(in the rows, 128 means zero)
Each row has a class, written after it.
[107 144 146 114 153 139 134 109 138 137 167 125 120 138 161 139 147 127
 131 154 139 141 139 138 142 102 123 113 149 129 127 136 127 120 133 133
 114 137 119 139 142 161 150 146 120]
(85)
[107 125 140 124 149 127 136 104 142 136 159 117 120 135 160 128 143 129
 129 151 142 146 141 135 138 105 123 113 142 128 122 133 133 107 132 131
 118 133 117 133 142 173 143 140 107]
(118)
[ 85 127 187 108 175 137 158 139 169 190 201 177 114 200 140 147 140 100
 112 133  92 116 134 115 132  88 101 142 136 144  84 137  71 126 120 145
 106 122 119 116 179 174 156 172 111]
(104)
[142 100 127 137 118 124 124 159 140 108 129 155 121 131 140 133 150 130
 116 104 135 152 133 126 156 127 135 131  96 128 136  95 161 100 125 115
 149 119 134 126 122 150 127 126 129]
(103)
[117 137 168 109 156 144 148 154 140 150 188 166 117 191 137 146 164 113
 119 119 100 117 137 106 125  78  99 142 116 141 111 114  84 127 119 153
 118 123 136 116 161 143 152 154 130]
(104)
[ 76 147 168 109 173  97 140  87 146 181 162 127 111 140 150 126 117 107
 135 152 139 123 124 150 143 109 125 103 169 131  75 176 118 136 134 142
 100 144  98 126 141 177 139 160  93]
(53)
[122 124 155 110 140 141 137 149 145 138 172 161 121 169 136 150 166 119
 119 124 109 136 130 102 139  78 100 144 120 135 128  97 106 127 120 132
 126 122 137 129 163 134 163 148 134]
(129)
[ 98  81 139 142 144 130 140 133 155 151 136 127 145 163 145 116 116 118
  98 109 101 121 127 113  95 139 138 142 107 139 107 130  76 104 150 136
  90 108  94 106 155 168 124 116 119]
(143)
[ 86 151 168 115 161  81 134  97 147 198 139 136 124 145  98 112  90  96
 103 140 114  96 100 143 134 144 116 115 176 128  68 192  85 162 130 144
  78 119 108  91 155 186 131 141  72]
(53)
[130  92 122 145 134 143 129 156 150  98 132 122 146 136 143 123 147 127
  97 121 106 133 137 114 111 122 130 145  98 124 141  91 106 106 144 129
 109 108 122 129 140 145 138 107 131]
(85)
[ 71  93 181 109 169 107 153 130 172 180 159 177 115 172 141 134 124 100
 119 119 121 132 131 139 150 121 135 129 123 142  63 156 129 109 117 118
 118 130 114 108 145 196 137 169  94]
(104)
[ 82 132 167 119 160 109 147  93 157 191 147 128 135 155 104 115  96 102
 108 160 115 112 111 127 123 143 106 114 173 127  81 184  91 130 126 136
  80 125 125 114 153 185 146 138  75]
(118)
[131 143 139 146 131 111 118 129 147 135 130 130 127 114 105 124 111 131
  99 156 126 120 116 127 127 136 109 128 152 109 127 147 113 119 127 122
 106 111 141 119 135 152 145 126 100]
(166)
[213 157  87 148  91 150 102 166 110  37  85 101 133  65 114 112 137 169
 111 134 157 144 117 109 144 123 107 126 130  90 208  78 159 122 131 121
 150 105 167 136 100  74 149  92 134]
(85)
[110  84 132 145 134 131 136 139 145 132 145 123 138 157 140 125 138 122
  91 106 111 118 130 112 104 129 141 150  92 135 116 115  76 112 154 124
  89 100  99 104 155 166 127 114 121]
(143)
[124 132 132 129 141 127 126 107 127 120 145 118 129 116 171 122 153 136
 140 145 154 148 132 128 156 111 129 111 141 113 131 117 159 117 135 126
 128 139 130 139 129 136 148 140 114]
(126)
[149  97 122 138 110 156 128 162 127  89 130 116 139 133 145 126 151 144
  99 102 124 126 137 104 102 111 125 150  92 125 163  88  95 102 156 120
 102 104 127 129 135 114 130 107 146]
(143)
[106  89 155 116 137 119 138 139 153 138 139 163 118 154 141 136 151 118
 120 109 133 153 133 134 160 113 137 131 110 131  98 127 143 100 118 114
 133 130 126 125 129 161 138 148 118]
(129)
[118 115 143 126 143 130 136 120 150 172 126 147 108 118 117 125  79 121
 125 121  94 107 129 131 115 153 128 144 162 137 105 153 103 118 140 122
 107 118  93 109 160 134 105 136 121]
(104)
[ 90 131 162 116 156 130 138 102 148 159 179 134 111 145 159 145 149 132
 124 151 137 139 140 146 139 100 121 115 147 138 105 151 127 116 127 117
 106 133 107 138 147 177 151 159 106]
(129)
[ 94  92 171 123 154 113 150 131 170 159 159 163 120 156 152 129 141 112
 123 124 116 135 137 131 159 125 129 123 117 125  85 134 152  87 110 120
 124 128 138 125 138 178 139 162 108]
(126)
[164 116 114 125 118 144 115 131 112 123  99 129 117  89 122 117 108 140
 127 106 104 121 119 134 125 155 130 152 137 130 142 109 120 113 143 130
 132 111 106 111 149  77 113 115 150]
(129)
[ 88  80 158 138 146 121 142 132 163 152 159 135 133 172 134 124 136 115
  88 113 100 115 134 108  98 120 133 145 116 139  98 133  68 114 158 124
  81 107  81 109 171 187 129 129 114]
(143)
[162 136 121 141 117 118 110 138 128 103 108 120 133  93 109 111 113 143
 112 139 142 140 105 120 146 132 102 127 137 106 153 115 138 136 124 124
 124 108 150 116 123 110 146 106 116]
(129)
[229 149  73 154  65 160 100 178 104  18  72  88 133  49 121 119 128 185
 128 133 177 150 109 102 149 121 100 122 131  93 231  57 189 103 131 106
 158 105 185 146  80  47 147  83 144]
(53)
[ 65  93 170 129 160 116 146 108 162 185 165 131 139 186 127 124 124  95
  82 117  97 101 128 119  92 134 140 144 116 143  64 158  52 129 153 136
  71 112  85  98 169 196 130 138 107]
(143)
[138 132 153 112 142 137 146 153 134 126 174 159 119 165 131 148 169 122
 123 115 112 121 140 102 132  82 104 138 118 133 120 102 117 120 126 138
 136 129 146 121 150 123 156 152 139]
(104)
[176 138 124 111 105 158 123 169 116  75 143 143 121 135 131 143 200 141
 114 109 138 141 141 103 141  60  94 144 105 116 178  57 128 116 124 124
 158 120 166 132 139  95 160 139 151]
(118)
[121 111 135 137 130 138 129 136 130 122 139 121 142 151 124 125 151 119
  96 105 113 121 127 109  99 124 130 143 100 127 119 108  88 125 155 130
  95 113 105 118 138 139 135 112 128]
(103)
[149  90 116 146 115 156 125 172 132  93 139 117 141 131 143 132 151 144
 104 110 120 126 130 106  97 117 127 151  97 131 158  78 113 103 152 122
 109 111 123 126 140 127 134 106 146]
(53)
[182  94 108 129  88 152 121 185 107  47 106 145 123 118 144 140 186 159
 133  86 164 161 143 112 152 104 134 136  88 124 178  56 188  69 119  98
 171 132 166 133 100  89 138 121 158]
(143)
[205 104  80 159  84 171 101 178 106  24  91 100 145  89 144 130 173 158
 108  84 141 140 142 109  98 127 132 154  73 127 207  44 137  96 154 113
 135 104 129 129 113  75 134  83 174]
(85)
[144  88 130 128 128 131 134 172 139 107 121 156 121 133 141 125 146 130
 126 103 142 158 138 120 163 115 134 136  98 121 125 101 161  90 123 110
 155 127 149 116 112 129 132 134 125]
(104)
[124 133 138 131 139 130 137 126 134 120 151 125 118 129 158 140 146 143
 130 143 140 142 142 124 136  98 115 116 144 136 142 122 137  92 132 128
 121 130 125 147 135 140 148 134 123]
(143)
[160 143 141 114 118 163 133 165 126  88 158 153 117 148 141 162 187 134
 123 117 133 132 137 105 130  78 107 140 113 132 159  79 132 121 116 129
 151 124 150 137 137 109 165 146 153]
(85)
[203 138 110 116  81 171 117 183  98  28 137 139 111 128 139 153 219 168
 123  92 154 144 143  83 133  52 103 147  86 118 203  33 149 103 132 115
 166 121 171 141 122  64 154 124 178]
(143)
[122 127 154 111 147 146 146 157 144 141 179 164 120 174 132 148 165 124
 122 122 108 121 138  99 128  72 101 140 126 139 125 101 103 124 126 131
 131 126 136 127 162 136 155 153 127]
(104)
[ 90  88 161 122 135 122 142 136 158 166 149 168 116 172 126 140 134 112
 127 115 137 152 131 139 147 137 142 127 118 142  80 154 143 103 109 108
 124 140 121 115 125 180 134 148 106]
(129)
[ 42 135 189 114 191  75 153  76 169 239 166 144 127 177  96 111  79  77
 104 160  95 102 107 140 138 146 123 117 188 131  26 222  63 163 125 146
  68 127  88  96 168 215 137 160  62]
(129)
[133 157 123 114 132 131 125 102 113 103 145 110 120 121 159 119 151 138
 132 146 164 142 133 135 148  95 126 111 145 110 138 122 141 125 140 128
 125 135 127 127 130 130 140 138 114]
(118)
[125 130 167 108 150 141 148 153 142 137 182 165 117 175 138 141 180 120
 117 125 103 125 135  99 140  72  99 141 120 123 116  98 114 111 114 138
 123 127 147 132 164 134 168 159 125]
(126)
[133 154 134 124 130 115 118 109 136 121 116 123 134 107 109 114 114 125
 107 142 129 114 110 132 130 143 106 121 153 120 133 138 122 133 126 130
 113 110 139 121 130 137 149 121 102]
(85)
[174 114 114 123 111 151 119 146 116 102  96 123 122  90 118 130 116 141
 127 116 109 120 134 125 112 142 125 144 144 124 161 106 139 101 127 129
 145 119 127 131 128  70 116 112 158]
(85)
[100 148 152 110 167 124 139  94 143 146 165 129 115 145 156 124 133 121
 129 144 131 133 135 142 135 107 124 115 151 134 106 150 115 122 133 137
 108 136 100 131 151 167 143 147 110]
(85)
[156 145 122 131 131 139 123 142 121  90 138 106 117 100 167 128 151 162
 144 142 166 149 130 136 153 101 115 112 138 121 163 101 168 106 134 127
 133 139 142 140 112 119 143 133 131]
(53)
[171 141 118 142 114 128 116 154 124  98 108 111 133  91 110 115 110 150
 116 130 147 128 108 125 134 136 105 124 142 104 167 108 141 117 121 135
 125 113 162 125 110 107 142 103 119]
(53)
[ 92  84 162 114 153 111 147 131 160 165 154 168 120 170 145 130 132 106
 125 112 136 148 132 138 158 126 137 126 110 148  79 151 140  95 114 121
 129 127 127 107 131 183 131 157 101]
(104)
[ 65  91 184 110 163  99 156 117 172 194 159 171 121 183 132 133 120  94
 121 118 118 127 137 134 140 122 139 123 133 147  55 176 125 107 112 124
 113 135 111 108 139 204 132 167  90]
(104)
[105 128 146 134 155 107 134 111 150 166 144 123 135 130 109 109  87 126
 108 162 124 120  98 129 140 146 114 124 173 116 104 164 101 138 128 132
  90 111 120 109 148 167 143 129  84]
(129)
[175  96 101 142  94 153 124 174 134  60 111 140 126 113 148 137 168 152
 126 101 162 167 139 119 149 113 128 135  91 114 175  68 173  68 123 110
 165 122 167 135 101 101 132 121 147]
(118)
[154  96 111 153 107 164 121 158 143  70 118 109 138 108 143 134 154 148
 105 104 121 133 141 113  92 135 135 149  88 125 171  73 124  98 154 120
 117 106 117 137 124 121 140  99 147]
(85)
[ 88 146 162 111 159 107 138  96 148 161 158 134 114 139 153 121 123 117
 124 155 127 132 128 144 148 102 124 112 135 122  91 152 129 138 136 129
 102 138 107 134 143 176 147 150  91]
(103)
[ 54  95 178 114 178 106 152 118 176 200 172 177 115 199 137 131 129  87
 110 125 105 133 126 130 144 123 139 133 126 137  44 168  89 107 121 117
 107 128 106  93 163 220 130 168  91]
(166)
[111 132 153 141 142 108 131 120 155 161 138 131 129 130 104 125 105 119
 104 147 115 122 121 132 137 153 105 128 159 122 120 159  95 114 129 122
  93 113 131 119 142 164 143 131  96]
(166)
[187 133 114 125  98 138 113 144  92  96  86 123 112  78 102 122 121 139
 129 106 110 112 123 114 122 141 126 146 136 119 156 101 144 128 143 121
 139 117 115 123 131  62 112 108 155]
(103)
[166 143 121 145 111 131 120 147 128  97 117 118 134  96 116 123 107 152
 116 157 130 124 106 112 132 132  97 127 149 113 166 107 149 118 130 126
 118 111 154 136 122 109 145 108 122]
(103)
[164 121 131 129 122 128 128 152 124 120 104 124 115  96 117 124 107 140
 125 118  99 104 130 129 123 133 118 141 158 122 144 110 130 103 135 143
 132 121 121 129 137  88 114 118 149]
(53)
[234 103  69 153  60 165 107 205 108   4  85 110 123  58 146 144 164 190
 139 110 177 167 140 111 150 104 124 137  92 109 233  29 222  78 125  96
 191 124 185 164  74  43 131  95 177]
(53)
[156  99 129 136 109 137 125 172 133  92 105 144 118 110 143 140 145 140
 137 109 153 162 140 129 151 127 135 132  94 125 150 100 179  73 118 106
 159 132 152 130  95 114 139 133 143]
(166)
[194  92  82 160  90 161 111 193 119  45 101 101 145  93 145 123 147 165
 105  93 129 135 134 108 101 122 134 151  74 118 197  43 144  96 159 119
 127 105 139 125 120  85 121  75 164]
(53)
[143  97 125 152 118 158 130 155 136 102 136 112 142 134 137 128 150 137
  88 105 117 128 133 111 103 130 128 149  89 126 147  87  99 102 160 115
 100 103 110 130 134 134 139 107 138]
(103)
[ 72  88 161 135 168 123 146 121 174 178 162 133 144 170 137 129 124 106
  94 131  84 118 133 124  94 136 125 144 111 141  85 142  68 106 149 129
  80 117 101 112 164 190 143 139 110]
(166)
[ 71 136 182 111 183 117 156  99 152 189 199 143 109 172 149 138 142 111
 115 147 113 125 137 136 131 105 117 117 149 142  76 163  98 125 137 130
  88 137  91 133 163 206 149 160  93]
(103)
[197 147  81 140  87 167 106 153 100  24 109  92 125  67 161 133 179 175
 142 136 180 168 145 119 140  85 110 119 107 104 217  54 186  99 136 108
 161 128 165 152  93  65 148 112 157]
(118)
[114 107 139 136 140 136 136 144 147 136 148 128 131 152 135 119 131 118
  91 110  99 114 127 117  97 119 130 145  99 130 108 114  79 125 161 123
  86 107  90 106 155 160 130 123 120]
(103)
[124 147 147 120 142 132 131 112 130 115 154 121 111 125 157 137 157 140
 133 150 147 149 140 132 142  95 111 122 136 124 131 125 138 107 130 111
 125 137 129 137 127 133 158 150 119]
(166)
[ 37 137 199 109 194  61 147  66 182 239 148 148 130 166  99 109  76  65
 104 163  89 102 107 144 133 157 123 109 176 131  22 229  79 169 118 166
  81 127  97 101 158 224 139 154  56]
(85)
[ 99  87 166 112 157 120 154 144 163 155 156 164 127 166 141 126 132 119
 123 123 124 146 136 122 156 113 124 131 123 136  94 132 142 101 116 115
 133 133 138 118 135 167 139 153 103]
(104)
[160  97 109 161 102 158 117 158 126  78 121 109 143 113 138 129 156 148
 103  91 136 139 134 112 112 131 134 154  71 128 168  70 116 111 164 107
 117 103 106 124 130 112 145  96 153]
(129)
[156 150 128 138 121 118 121 136 131 100 116 113 128 104 106 105 119 143
 107 146 139 133 110 110 150 124 103 118 150  95 147 117 137 127 130 124
 118 112 146 132 116 126 151 111  97]
(103)
[173 107 108 154 103 162 119 175 119  66 124 113 134 110 137 133 149 147
 105  95 129 124 147 109 100 116 120 154  82 132 177  68 117 101 157 110
 123 100 118 124 124 102 137 103 162]
(104)
[134 145 130 118 139 130 123 117 121 103 149 120 119 120 158 132 165 134
 132 138 153 144 139 136 146 109 131 117 128 122 137 118 151 117 136 138
 132 139 133 137 122 136 149 135 125]
(85)
[221 139 104 127  85 182 119 195 103  30 138 136 121 110 145 154 198 174
 128 104 152 147 147  94 139  65  93 150  91 123 219  29 162 107 129 113
 175 120 183 146 115  46 159 126 181]
(104)
[ 93 155 150 118 160 108 134  79 135 160 157 125 119 145 149 122 138 104
 121 137 136 125 131 146 147 115 127 111 150 129  94 153 102 136 142 145
 106 132 100 112 158 181 141 150 102]
(118)
[160 129 130 143 103 120 121 140 137  92 110 118 137  94 124 118 114 151
 111 152 148 131 110 114 142 128 102 122 144 104 165 113 149 108 123 127
 123 108 169 138 116 110 155 112 110]
(143)
[158 111 123 127 117 133 126 131 127 117 100 122 114  87 122 122 107 138
 133 127 107 131 121 118 131 148 122 139 146 123 143 111 143 113 136 126
 135 117 118 134 129  96 120 123 138]
(103)
[200 148  87 140  89 174 104 165  96  31 127 106 118  81 170 141 175 181
 141 128 179 174 140 130 149  90 113 128 102 116 218  54 179 100 132 108
 152 122 156 146  98  64 150 115 165]
(129)
[162 121 116 129 113 141 127 149 116 108 100 120 113  89 116 118  92 144
 135 126 107 118 128 116 119 138 120 142 151 118 155 108 129 101 137 126
 129 116 121 119 134  72 109 113 154]
(143)
[188 101 101 146  76 161 111 185 121  44  99 137 125  93 143 143 171 163
 129  94 164 170 140 122 163 115 128 140  81 124 194  49 197  74 123  92
 173 113 159 136  94  81 141 112 164]
(129)
[ 97 138 149 123 155 122 137 115 142 148 166 128 116 143 159 121 127 141
 133 157 137 136 138 137 136  99 118 111 146 134 119 146 127 108 132 129
 107 135 113 133 144 165 135 143 107]
(143)
[194 111 102 138  97 150 105 142 107  84  78 113 115  51 124 127 123 154
 138 107 129 139 124 124 138 152 128 146 137 115 175  84 157 102 137 119
 155 112 125 129 123  50 123 111 164]
(129)
[144  89 132 134 114 141 128 162 143  98 128 154 121 132 150 137 156 135
 122 105 144 161 128 129 154 127 137 133  90 131 138  85 169  83 118 111
 146 119 141 131 117 140 138 131 129]
(103)
[167 100 121 130 104 140 120 171 127  75 112 148 117 110 140 128 152 141
 130 107 149 154 137 113 161 110 127 136  94 123 152  86 180  89 128 104
 163 115 149 124 109  96 132 128 143]
(104)
[ 75  99 176 120 173 107 150  98 159 224 148 150 116 144 117 127  73  94
 120 133  66  94 123 149 115 161 135 143 170 147  56 183  80 118 129 146
  89 121  71 105 181 161 114 147 111]
(129)
[ 65 143 176 107 180 109 151  85 146 192 187 141 112 176 150 130 133 106
 124 154 122 122 129 149 139 114 126 104 158 136  61 178 106 130 131 137
  91 147  96 130 151 203 142 165  87]
(103)
